Below are the code and all the weights of a small trained network. Each question names an input and a target symbol and asks about switching units off, where a switched-off unit gives its printed mean instead of its output.

import numpy as np


def w(rows, s, z=0):
    codes = np.array(rows[::2]) - 128.0
    scale = np.full(codes.shape[1], s)
    scale[-1] = z or s
    return codes * scale


def f(y):
    return y / 2 * (1 + np.tanh(0.7978845608 * (y + 0.044715 * y**3)))


def softmax(a):
    e = np.exp(a - a.max(-1, keepdims=True))
    return e / e.sum(-1, keepdims=True)


def log_softmax(a):
    a = a - a.max(-1, keepdims=True)
    return a - np.log(np.exp(a).sum(-1, keepdims=True))


def net(x, mask):
    ids = ['αβγδεζηλμξπστφψω'.index(c) for c in x.split()]
    T = len(ids)
    res = E[ids] + P[:T]
    r = res
    for j in range(2):
        rows = slice(4 * j, 4 * j + 4)
        q, k, v = (r @ M[0][rows].T for M in (Q, K, V))
        z = softmax(np.where(np.tri(T) > 0, q @ k.T / 4**0.5, -1e9)) @ v
        o = O[0][rows]
        res = res + np.where(mask[j], z, o[:, -1]) @ o[:, :-1]
    y = f(res @ A[0][:, :-1].T + A[0][:, -1])
    res = res + np.where(mask[2:14], y, B[0][:, -1]) @ B[0][:, :-1]
    return log_softmax(res[-1] @ U[:, :-1].T + U[:, -1])


Q, K, V, O, A, B = {}, {}, {}, {}, {}, {}
E = w([
[92,167,86,163,21,91,104],'α',
[186,172,186,111,151,60,198],'β',
[124,141,87,203,166,148,35],'γ',
[119,214,89,186,107,94,183],'δ',
[84,160,72,99,160,120,133],'ε',
[98,85,141,111,46,96,223],'ζ',
[74,157,68,230,141,80,93],'η',
[109,47,160,162,211,52,106],'λ',
[85,131,115,43,208,78,184],'μ',
[73,167,93,244,195,99,248],'ξ',
[216,135,202,210,96,103,119],'π',
[109,81,155,96,68,94,207],'σ',
[149,214,108,152,227,85,107],'τ',
[103,1,154,220,38,143,114],'φ',
[32,41,85,107,123,122,163],'ψ',
[173,113,77,185,165,163,234],'ω',
],0.0077)
P = w([
[220,67,2,162,87,33,143],'0',
[201,81,56,132,97,87,122],'1',
[175,103,83,135,110,102,129],'2',
[149,119,102,137,113,114,130],'3',
[127,130,122,142,118,122,140],'4',
[108,143,139,142,125,126,143],'5',
[86,151,154,144,132,134,148],'6',
[72,161,171,148,139,137,155],'7',
[53,171,184,156,144,144,160],'8',
[39,180,202,155,150,149,165],'9',
],0.0087)
Q[0] = w([
[55,121,39,58,175,183,72],'head 1',
[22,100,45,136,79,65,221],'head 1',
[111,141,99,249,103,152,76],'head 1',
[111,154,68,168,168,173,221],'head 1',
[161,114,138,128,192,104,115],'head 2',
[63,147,98,173,97,3,154],'head 2',
[124,63,127,158,109,144,151],'head 2',
[136,108,168,119,94,156,73],'head 2',
],0.029)
K[0] = w([
[54,103,44,105,161,84,109],'head 1',
[3,171,153,107,104,149,190],'head 1',
[134,141,113,152,108,191,25],'head 1',
[62,151,210,131,168,153,104],'head 1',
[178,131,138,125,154,174,127],'head 2',
[51,184,195,134,124,219,160],'head 2',
[139,93,141,101,102,172,100],'head 2',
[147,100,76,186,126,128,185],'head 2',
],0.029)
V[0] = w([
[177,93,97,124,150,115,145],'head 1',
[116,161,117,91,64,43,105],'head 1',
[187,103,78,141,155,183,168],'head 1',
[79,142,181,131,131,107,97],'head 1',
[213,75,235,164,116,79,145],'head 2',
[158,175,154,13,183,55,175],'head 2',
[87,20,150,123,245,126,83],'head 2',
[210,222,136,157,202,122,80],'head 2',
],0.012)
O[0] = w([
[114,140,142,117,159,163,140,235],'head 1',
[144,101,174,51,131,143,79,117],'head 1',
[80,145,141,142,144,134,145,252],'head 1',
[170,118,101,137,114,110,128,14],'head 1',
[109,134,150,176,64,19,136,206],'head 2',
[106,137,72,47,153,45,200,30],'head 2',
[124,2,139,136,170,106,137,55],'head 2',
[216,154,163,146,218,92,111,91],'head 2',
],0.011,0.0024)
A[0] = w([
[217,108,70,91,90,140,106,71],'neuron 1',
[159,77,93,136,110,167,131,113],'neuron 2',
[176,135,110,125,173,118,122,26],'neuron 3',
[168,187,86,110,123,147,130,77],'neuron 4',
[151,140,134,86,130,100,182,23],'neuron 5',
[209,118,67,143,78,134,144,141],'neuron 6',
[129,87,104,83,129,144,155,1],'neuron 7',
[165,123,3,133,96,95,43,98],'neuron 8',
[226,92,91,104,58,135,109,141],'neuron 9',
[145,123,88,82,168,152,139,137],'neuron 10',
[153,98,134,96,88,146,181,52],'neuron 11',
[68,161,142,114,169,116,86,79],'neuron 12',
],0.018,0.0059)
B[0] = w([
[47,161,77,141,127,128,166,136],'neuron 1',
[51,111,148,118,171,161,89,183],'neuron 2',
[124,189,134,41,154,118,140,147],'neuron 3',
[143,107,252,109,94,197,161,250],'neuron 4',
[38,184,165,148,138,84,62,178],'neuron 5',
[155,134,143,85,110,80,50,215],'neuron 6',
[109,174,78,128,167,109,88,169],'neuron 7',
[123,134,107,101,213,161,42,191],'neuron 8',
[156,175,40,154,92,84,163,196],'neuron 9',
[193,69,48,176,97,147,132,200],'neuron 10',
[130,94,148,77,134,107,187,177],'neuron 11',
[155,61,120,131,115,110,169,186],'neuron 12',
],0.017,0.0025)
U = w([
[108,190,88,75,83,174,102,150],'α',
[185,83,72,109,111,178,133,152],'β',
[123,126,130,123,120,133,127,92],'γ',
[140,119,196,99,80,169,121,89],'δ',
[95,177,157,110,145,90,118,78],'ε',
[107,117,106,37,47,100,169,130],'ζ',
[161,128,153,148,228,161,27,160],'η',
[131,2,188,142,154,61,128,179],'λ',
[78,101,117,174,50,143,76,2],'μ',
[75,195,109,233,170,172,236,242],'ξ',
[118,140,54,104,166,93,121,82],'π',
[226,153,134,180,65,60,101,123],'σ',
[186,159,130,53,207,108,168,130],'τ',
[129,137,136,110,130,137,136,94],'φ',
[53,111,114,74,152,168,121,65],'ψ',
[125,133,126,111,126,132,125,71],'ω',
],0.0058,0.0057)

Each question gives the input, a string of symbols that net reads in full, and the target symbol t.
The units are the heads (4 rows each of Q, K, V and O) and the neurons (one row each of A and B). Each row of codes is followed by its name. A weight is (code - 128) times the scale printed after its matrix; where a second scale follows, it is the last column's (O, A, B and U).
mask holds one flag per unit, heads first, then neurons. A switched-off unit (its flag False) gives its mean, the last column of its rows in O or B, instead of its output. The means were averaged over made-up inputs and are rounded, as every weight is.
A unit's drop is (log p(t) with every unit on - log p(t) with that unit switched off) / (log p(t) with every unit on - log p(t) with every unit switched off).
The circuit of an input: a set's keep is (log p(t) with only the set's units on - log p(t) with every unit switched off) / (log p(t) with every unit on - log p(t) with every unit switched off). Starting from the 12 units with the biggest drops (on a tie, the unit counted first), units are removed one at a time, each time the one whose removal leaves the highest keep (on an exact tie, the one counted first), for as long as the keep stays at least 0.8.
circuit, biggest first: the units of the circuit, biggest drop first
k most important neurons: the k neurons with the biggest drops, biggest first
heads that matter: for each layer, one digit per head in row order, 1 if its drop is at least 0.15 and else 0, layers parted by /
drop of u: that unit's drop, to one decimal
input α ω ε η, target η: circuit, biggest first -> neuron 8; head 1
input λ ω ζ α ω λ ω π ω, target σ: heads that matter -> 11
input γ ω ω ω τ τ ω, target τ: circuit, biggest first -> head 2; neuron 3
input ζ λ σ, target ζ: heads that matter -> 01
input λ γ λ σ δ, target δ: heads that matter -> 01
input ξ ω η, target η: heads that matter -> 00
input ω ω γ ω, target η: heads that matter -> 01
input π γ λ τ π η α γ γ μ, target π: 2 most important neurons -> neuron 7; neuron 10
input α ζ ξ ω γ ω, target η: circuit, biggest first -> head 2; neuron 2
input ω β ω, target ε: circuit, biggest first -> head 2; neuron 5
input ε ω ω ψ π, target σ: heads that matter -> 10
input ω ω ψ ω, target ψ: heads that matter -> 01
input ω ε ω, target β: circuit, biggest first -> head 2; neuron 10
input π π ω τ μ λ, target λ: heads that matter -> 11
input σ φ π, target σ: circuit, biggest first -> head 2; neuron 9
input ω λ ξ ω, target λ: circuit, biggest first -> head 2
input ξ ω λ ω λ ω ω ω β, target ε: drop of head 1 -> 0.1
input δ ω α γ, target η: drop of head 1 -> 0.1
input ζ ω λ ω λ ω λ μ λ ω, target λ: drop of neuron 11 -> 0.2
